Each row has a name. After each piece below comes the name of the row it's from, unless a question asks for something else. Each question is about the rows just above it. Some pieces are copies with a little noise. Places in a row count from 0.

Columns, left to right: Q F D M N
-419, -169, 102, -164, 317 -> mudis
469, 216, 215, -437, -198 -> fireb
-448, 64, -275, -300, 275 -> bivet
-357, -88, -318, 108, 317 -> piv
-234, -506, -19, -437, -54 -> guk
-326, -164, -275, 17, 337 -> Sigef
-387, -810, -510, 880, 522 -> feter
-234, -506, -275, 426, 317 -> kazo
-663, 64, -382, 338, 296 -> Vini
-418, 102, -169, -164, 317 -> Keni
-357, -240, -339, 108, 234 -> barog
-234, 406, -62, -573, 234 -> nisa
-164, -169, 102, 317, -418 is which row reordered?  Keni
How many entries does -387, -810 have?  2
q: -357, -240, -338, 108, 234  barog
q: -356, -87, -319, 107, 316  piv
Count the entries of -357, -240, -339, 108, 234:  5
q: -386, -811, -512, 879, 522  feter
Where in the named rows is 337?  Sigef, 4

Columns, left to right: W R S X K B C Z
368, 132, 692, -220, 788, -696, 541, -692 = fireb
-249, 132, 692, -220, 788, -696, -399, -692 = kazo
139, 479, -67, 113, -253, -115, -424, -299 = mudis
-197, 521, -70, -94, -456, 229, -535, -398 = bivet
Number of entries in 368, 132, 692, -220, 788:  5
Row and place of -424 in the named rows:  mudis, 6
Put -696, -692, -220, 132, 368, 541, 692, 788 back in order: which row is it?  fireb
Row and place of -398 in the named rows:  bivet, 7
q: 368, 133, 692, -220, 788, -695, 541, -691  fireb

Columns, left to right: G T U A
192, -48, -750, -777 = bivet
329, -462, 180, -180 = piv
-310, 424, -82, 164 = Vini
177, -302, 731, 161 = Keni
-330, 322, -26, 561 = kazo
-191, 293, -415, 122 = feter
329, -310, 177, -330, -191 is in which column, read top down?  G
Number of entries in -191, 293, -415, 122:  4

Columns, left to right: L P E H V
-241, 153, -702, -258, 572 = nisa
-234, 121, -604, 82, 580 = feter
89, 89, -788, 348, -196 = Keni
37, 598, -469, -311, 159 = barog
-455, 870, 88, -223, 567 = piv
37, 871, -469, -311, 159 = bivet
-147, 748, -157, 536, -189 = fireb
Put -469, 598, 37, 159, -311 back in order: which row is it?  barog
Put 88, -223, 567, -455, 870 back in order: which row is it?  piv
Which column holds this, read top down? 580, -196, 159, 567, 159, -189  V
How many entries does 37, 598, -469, -311 have?  4

Columns, left to right: sepan zati bedi sufev goti lepir pusev Maruz
-551, -41, 623, -51, 348, -359, -166, -138 = fireb
-464, 439, -534, 513, 596, -111, 808, 719 = feter
-464, 439, -534, 513, 596, -13, -116, -719 = guk
595, -326, 651, -85, -407, -404, -191, -83 = mudis
-142, -465, -406, 464, 472, 16, 350, -261 = nisa
663, -231, 526, 255, -485, -639, -100, 584 = barog
472, -621, -346, -488, 391, 402, -453, -544 = Sigef
Where in the named rows is 719?  feter, 7
Where in the named rows is -404?  mudis, 5
How many entries does 663, -231, 526, 255, -485, -639 have?  6

Columns, left to right: geka bul nugi Kivis fidub voti doso Buze las salo
152, 310, -15, 369, -175, -530, 342, -307, 499, -370 -> barog
-609, -428, -100, 530, 363, -126, -569, 471, 410, -190 -> fireb
-175, 120, -611, -474, 487, 58, 429, -589, 420, 101 -> piv
-15, -530, 369, -174, 310, -307, 152, -370, 342, 499 -> feter
471, 530, -190, 363, -126, -569, -609, -100, -427, 410 -> guk
-498, 462, -172, 346, 478, -204, 370, 125, 29, 410 -> Sigef
509, -465, 428, -541, 524, 498, 160, 600, 397, -389 -> nisa
152, 310, -15, 369, -175, -530, 342, -307, 499, -370 is in which row?  barog
Put -530, -370, -307, -175, -15, 152, 310, 342, 369, 499 back in order: which row is it?  barog
Put -609, -569, -428, -190, -126, -100, 363, 410, 471, 530 back in order: which row is it?  fireb
q: -609, -428, -100, 530, 363, -126, -569, 471, 410, -190  fireb
Row and place of -174 in the named rows:  feter, 3
-175, -15, 471, -498 is in which column, read top down?  geka
Where in the named rows is -589?  piv, 7

Columns, left to right: bop gaka Rager rabeb Num
205, -443, 567, -8, 10 -> nisa
411, 355, -92, 502, -351 -> Sigef
-444, 538, -239, -259, 21 -> Keni
229, 42, -591, 322, 430 -> guk
-90, -503, 333, 98, -138 -> barog
-61, 200, -776, -420, 131 -> kazo
503, 394, -98, 489, -94 -> bivet
442, 233, -72, 321, -368 -> mudis
204, 567, -443, -8, 10 -> Vini
-138 is at row and place  barog, 4
Which row holds these entries in another order? -8, 10, 205, -443, 567  nisa
q: -443, 539, -239, -258, 21  Keni
Where in the named rows is 503?  bivet, 0
Where in the named rows is 131?  kazo, 4

Columns, left to right: pilav zuv gonuz vegag
-42, -167, -98, 377 -> Keni
-8, -182, -112, 362 -> piv
84, 550, -199, 555 -> mudis
84, -292, -199, 494 -> kazo
551, -362, -389, -200 -> barog
494, -199, -291, 84 -> guk
551 is at row and place  barog, 0
Where in the named rows is -291?  guk, 2
Which row holds these entries in another order? -292, -199, 494, 84  kazo
Which column holds this, read top down? 555, 494, -200  vegag
Which column holds this, read top down? -42, -8, 84, 84  pilav
Count the entries of 84, -292:  2

Columns, left to right: sutur tiz toge tive bem Sivid rete
193, 747, -57, -165, 435, 295, -223 -> bivet
193, 747, -57, -165, 435, 342, -107 -> piv
193, 747, -57, -164, 435, 342, 328 -> kazo
q: 193, 746, -58, -164, 435, 342, 328  kazo
q: 193, 747, -57, -165, 435, 295, -223  bivet
Number of entries in 193, 747, -57, -165, 435:  5
Which row holds these entries in another order? 328, 193, -164, 747, 342, -57, 435  kazo

Columns, left to right: Poteg lodo vanat lovo toka dupev sev Fadu
-13, -15, -161, 28, -161, 21, 285, 272 : barog
-22, -9, 107, 36, -44, 71, -259, -668 : Keni
-21, -26, 3, 220, 21, 53, 124, 88 : bivet
-22, -3, 107, 36, -44, 71, -259, -668 : guk
-11, -9, 86, 30, -78, -254, 117, -42 : mudis
6, -4, 98, 8, -177, -4, 140, 123 : kazo
-39, -9, 227, 47, -138, 131, 535, 72 : Sigef
15, 10, 63, -7, -32, -68, 1, 135 : nisa
-26, 54, 79, 20, 37, 7, 83, -776 : feter
6, -4, 70, 28, 97, -58, -23, -208 : Vini
Which column holds 36, 220, 36, 30 top down?  lovo
How many entries does -22, -9, 107, 36, -44 have?  5
Row and place of -39 in the named rows:  Sigef, 0
Row and place of 63 in the named rows:  nisa, 2
q: 6, -5, 70, 28, 97, -58, -23, -208  Vini
Row and place of -21 in the named rows:  bivet, 0
Which column holds -259, 124, -259, 117, 140, 535, 1, 83 top down?  sev

Columns, left to right: beze Sakor Ruv gufa Mut bibu Dova tof Zet
116, -404, 781, 656, -424, 214, -157, 603, -82  kazo
466, -590, 622, 609, -457, 270, 226, 570, 183  guk
513, -497, 464, -271, -310, -162, -678, -264, -134  fireb
648, -526, 416, 104, -431, 346, -615, 423, 52  piv
-246, 126, -365, 186, -194, 563, 335, 813, -55  Vini
454, -128, 411, -611, -535, 283, -634, 295, -250  Keni
454, -128, 411, -611, -535, 283, -382, 286, 159  bivet
255, -620, -362, 446, 103, -258, -505, -372, 103  feter
-386, 358, -285, -570, -172, 207, 770, 409, 476  barog
138, -154, -227, -214, -455, 442, 480, 702, 371  Sigef
371, 701, 138, -214, -455, -154, -227, 442, 480  nisa
Row and place of 570 in the named rows:  guk, 7
104 is at row and place  piv, 3
-634 is at row and place  Keni, 6
Put -455, -227, -214, -154, 138, 371, 442, 480, 702 back in order: which row is it?  Sigef

Columns, left to right: puvel Pime kor Tovi
316, -738, -349, -323 = barog
194, -466, -263, 33 = piv
-123, -12, 70, -411 = mudis
749, -523, -227, -211 = kazo
658, -441, -54, -177 = fireb
34, 377, -175, -119 = feter
309, -561, -498, -207 = Vini
360, 488, 236, 12 = Sigef
194, -466, -11, -184 = guk
427, -566, -593, -99 = nisa
199, -664, -279, -358 = Keni
199 is at row and place  Keni, 0
q: -123, -13, 71, -411  mudis
-123 is at row and place  mudis, 0

Columns, left to right: dezar zozof Zuf zipi nol nuv
515, 575, 51, 201, 791, 457  kazo
-18, -277, -70, -33, 289, -548  bivet
233, 249, 628, 63, -579, 722  barog
-556, -587, -359, -742, -457, -337  feter
Number of entries in -556, -587, -359:  3
q: -557, -587, -360, -744, -458, -338  feter
Put -33, -70, 289, -18, -548, -277 back in order: which row is it?  bivet
Which column holds 233, -556 top down?  dezar

Columns, left to right: Boz Gib Fezup ket domar galum pul
-187, 496, 308, 267, 3, 571, 260 : Vini
212, 210, -366, -80, -5, -677, 192 : fireb
480, 121, -251, 107, -195, -267, 159 : barog
-208, 64, -362, 103, -142, -147, 152 : nisa
-187, 496, 308, 267, 3, 132, 4 : Sigef
Where in the named rows is 159?  barog, 6
q: 481, 120, -250, 107, -194, -268, 160  barog
Which column holds this, read top down? 192, 159, 152, 4  pul
Number of entries in -187, 496, 308, 267, 3, 132, 4:  7

Columns, left to right: Nis gomum Kivi firo furep
-95, -253, 259, 95, 267  guk
96, 102, -100, -32, -113  Vini
155, 581, -640, 273, -593  kazo
268, 687, -740, 249, -697  Keni
103, 160, -184, 23, -162  piv
94, 253, 456, -75, 445  fireb
94, 253, -264, 84, -268  Sigef
211, 726, -799, 344, -732  feter
Count the entries of -95, -253, 259, 95:  4
96 is at row and place  Vini, 0
Which column holds this, read top down? -113, -593, -697, -162, 445, -268  furep
Count the entries of -95, -253, 259:  3
Which row holds these entries in another order? 84, 94, -268, 253, -264  Sigef
q: 94, 252, -264, 84, -268  Sigef
160 is at row and place  piv, 1

Columns, left to right: ref tif gesi lak Pizaf bas maza Kop
196, 32, -137, -89, -92, -34, -203, -69 -> barog
-69, -92, -34, -89, 32, 197, -137, -203 -> piv
728, 289, -108, 727, -217, 638, 299, -200 -> kazo
83, 75, 19, -71, 45, 40, -18, 27 -> Keni
Which column holds this, read top down? -34, -108  gesi
Put 32, -92, -137, -89, -69, -34, 196, -203 back in order: which row is it?  barog
Number of entries in 83, 75, 19, -71, 45, 40, -18:  7
q: -70, -92, -34, -89, 33, 197, -136, -203  piv
197 is at row and place  piv, 5
32, -203, -89, -69, -92, -34, -137, 197 is which row reordered?  piv

Columns, left to right: tiri belid Sova togem nubo gev kaban Kapav ret magel
-416, 647, 726, 123, 572, 354, 63, 438, 58, -8  fireb
37, 517, 12, -298, 378, 475, 774, 120, 369, -456  Vini
-326, 452, 83, -111, 572, -252, -293, 120, 93, -456  Keni
-54, 257, 83, -345, 378, -252, -56, 666, 300, -375  nisa
63, 726, -416, 58, 572, 647, 122, 438, -8, 354  Sigef
-54, 257, 83, -345, 378, -252, -56, 120, 335, -375  kazo
-190, 582, 369, -204, 378, 597, 656, 256, 231, -293  guk
-326, 615, 798, -111, 378, 718, 537, 347, 197, -49  piv
82, 452, 83, -391, 233, 233, 774, 120, 335, -497  mudis
-144, 420, 83, -298, 233, -494, -56, 165, 335, -456  feter
-8, 58, 438, 63, 354, 572, 123, 726, 647, -416 is which row reordered?  fireb
Put 256, 597, 378, -204, 656, -293, 231, 582, -190, 369 back in order: which row is it?  guk
-204, 369, -190, 582, -293, 378, 656, 256, 597, 231 is which row reordered?  guk
Which column holds -56, 656 top down?  kaban
Count the entries of -416, 647, 726, 123, 572, 354, 63, 438, 58, -8:  10

Columns, left to right: dule duf kizo Geg lago rovev nuf lumet
-572, -189, 166, 578, 102, -473, 236, 723 -> barog
-572, -141, 252, 529, 193, -371, -82, 166 -> feter
-190, 102, 166, -572, 578, -473, 723, 236 -> piv
-225, -251, 21, 665, 172, -357, 100, 583 -> fireb
-571, -189, 138, 578, 102, -473, 236, 723 -> Sigef
Put 236, 723, -572, -189, 166, 578, 102, -473 back in order: which row is it?  barog
578, 172, 102 is in which column, read top down?  lago
Row and place of -141 in the named rows:  feter, 1
q: -190, 102, 166, -572, 578, -473, 723, 236  piv
Which column holds 578, 529, -572 top down?  Geg

Columns, left to right: lat sug pana Sud
-554, -241, 715, -551  piv
-483, -676, -274, 505  Sigef
-577, -86, 145, -607  bivet
-388, -389, 546, -448  barog
577, 441, -411, -265  guk
100, 359, 64, -407  kazo
-344, 81, 211, -404  Keni
Count the entries of -388, -389, 546:  3
Number of entries in 100, 359, 64, -407:  4
Which column holds 715, -274, 145 top down?  pana
q: -554, -239, 714, -551  piv

Columns, left to right: zufig futep nobef bana kinuz Suzev zubik Kuv
-122, 184, 7, 51, -425, -490, 302, 427 : Keni
380, 110, 243, 114, 547, -680, 54, -4 : nisa
380, 110, 243, 114, 547, -680, -392, 176 : Vini
-369, -90, -373, -455, -294, 222, -715, 466 : Sigef
271, -287, 241, 541, 297, 220, 838, -543 : kazo
248, 86, -250, -313, 344, 463, -580, -410 : mudis
q: 271, -287, 240, 541, 297, 220, 838, -543  kazo
Which column holds 302, 54, -392 top down?  zubik
Row and place of 541 in the named rows:  kazo, 3
Which column holds this, read top down? 547, 547  kinuz
q: 379, 111, 244, 113, 546, -680, -392, 176  Vini

Columns, left to right: Nimod Geda zodif rozaz dibap
-61, -782, -218, -81, -400 = fireb
-572, 432, 500, 49, -250 = nisa
500, -250, 49, -572, 431 = feter
253, 190, -658, 439, -314 = guk
-314, -658, 191, 439, 253 = piv
-29, -362, -56, 438, -710 = kazo
-350, 302, -224, -603, 449 = bivet
-426, -491, 387, -30, -507 = Sigef
-658, -314, 190, 253, 439 is which row reordered?  guk
49, -250, -572, 432, 500 is which row reordered?  nisa
Which row holds these entries in another order? -218, -81, -400, -61, -782  fireb
How many entries does 253, 190, -658, 439 have?  4
Which row holds these entries in another order? -782, -218, -400, -81, -61  fireb
Number of entries in 500, -250, 49, -572:  4

Columns, left to right: gubu rog Pani fif Legu Sidal vuge tuzug niv
-322, 33, -272, 174, -89, -283, 402, -131, -138 : Keni
-229, 888, -408, 264, 633, 188, -213, 204, -53 : feter
180, 271, 4, 379, -300, 252, 491, -13, 30 : guk
19, -514, 254, -386, 526, 0, -157, -87, 150 : mudis
173, -411, 537, -507, 497, -462, 116, 231, 229 : Vini
19, -514, 254, -386, 526, 0, 98, -4, -214 : fireb
40, 214, -39, 14, -248, 365, 55, -113, 78 : bivet
-89, 33, -282, 402, -138, 174, -131, -322, -272 : barog
173, -411, 537, -507, 497, -462, -461, 231, 229 : Sigef
Count the entries of 173, -411, 537, -507, 497, -462, 116, 231:  8
Which row holds these entries in another order? -138, -131, 402, -283, -89, 174, -272, 33, -322  Keni

